Here is a tiny trained network, its code and every weight. The questions are about switching its units off for an input and a class, where a switched-off unit gives its printed mean instead of its output.

import numpy as np


def w(rows, s, z=0):
    codes = np.array(rows[::2]) - 128.0
    scale = np.full(codes.shape[1], s)
    scale[-1] = z or s
    return codes * scale


def f(y):
    return np.maximum(y, 0)


def log_softmax(a):
    a = a - a.max(-1, keepdims=True)
    return a - np.log(np.exp(a).sum(-1, keepdims=True))


def net(x, mask):
    res = np.array(x, float).reshape(1, 4) / 4 @ E
    y = f(res @ A[0][:, :-1].T + A[0][:, -1])
    res = res + np.where(mask, y, B[0][:, -1]) @ B[0][:, :-1]
    return log_softmax(res[-1] @ U[:, :-1].T + U[:, -1])


A, B = {}, {}
E = w([
[117,77,197],'x0',
[10,111,133],'x1',
[172,59,90],'x2',
[159,233,125],'x3',
],0.012)
A[0] = w([
[82,130,106,255],'n1',
[185,232,127,61],'n2',
[66,60,125,118],'n3',
[111,211,160,134],'n4',
[101,107,84,120],'n5',
[179,86,79,54],'n6',
[134,97,249,125],'n7',
],0.016,0.0071)
B[0] = w([
[153,128,2,236],'n1',
[70,66,156,246],'n2',
[15,109,132,252],'n3',
[28,71,118,232],'n4',
[110,143,34,173],'n5',
[137,26,201,189],'n6',
[213,130,232,229],'n7',
],0.0093,0.011)
U = w([
[217,123,56,254],'0',
[147,250,39,55],'1',
[158,108,224,83],'2',
[30,105,98,126],'3',
],0.014,0.0067)

Each question gives the input, the list of numbers given to net, and the class t.
The units are the neurons (one row each of A and B). Each row of codes is followed by its name. A weight is (code - 128) times the scale printed after its matrix; where a second scale follows, it is the last column's (A, B and U).
mask holds one flag per neuron, in row order. A switched-off neuron (its flag False) gives its mean, the last column of its row in B, instead of its output. The means were averaged over made-up inputs and are rounded, as every weight is.
A unit's drop is (log p(t) with every unit on - log p(t) with that unit switched off) / (log p(t) with every unit on - log p(t) with every unit switched off).
unit that matters most: the unit with the biggest drop
k most important neurons: the k neurons with the biggest drops, biggest first
drop of u: that unit's drop, to one decimal
input [-7,-4,-2,-7], class 0: 2 most important neurons => [n3, n4]
input [-8,-1,-2,-8], class 0: most important neuron => [n4]
input [-2,-7,1,0], class 2: 3 most important neurons => [n1, n6, n2]
input [0,0,6,1], class 0: 3 most important neurons => [n3, n4, n2]
input [0,-5,7,0], class 2: 3 most important neurons => [n6, n1, n5]
input [0,-3,3,4], class 2: 2 most important neurons => [n1, n3]
input [0,-3,-5,-3], class 0: 3 most important neurons => [n3, n2, n6]
input [-4,-6,5,-1], class 2: 3 most important neurons => [n6, n1, n5]
input [4,2,7,8], class 0: 2 most important neurons => [n3, n4]
input [-4,6,5,6], class 1: 2 most important neurons => [n3, n6]
input [-4,-4,0,4], class 3: 2 most important neurons => [n2, n7]
input [-6,-4,4,-8], class 0: 2 most important neurons => [n4, n2]
input [6,2,-1,6], class 2: 2 most important neurons => [n7, n3]
input [2,-7,-7,8], class 3: unit that matters most => n4
input [-7,1,4,-2], class 0: drop of n2 => 0.1
input [5,-2,6,-8], class 2: drop of n3 => 0.0
input [-2,0,8,1], class 0: drop of n3 => 0.3
input [-7,-8,-7,-1], class 3: drop of n2 => 0.3
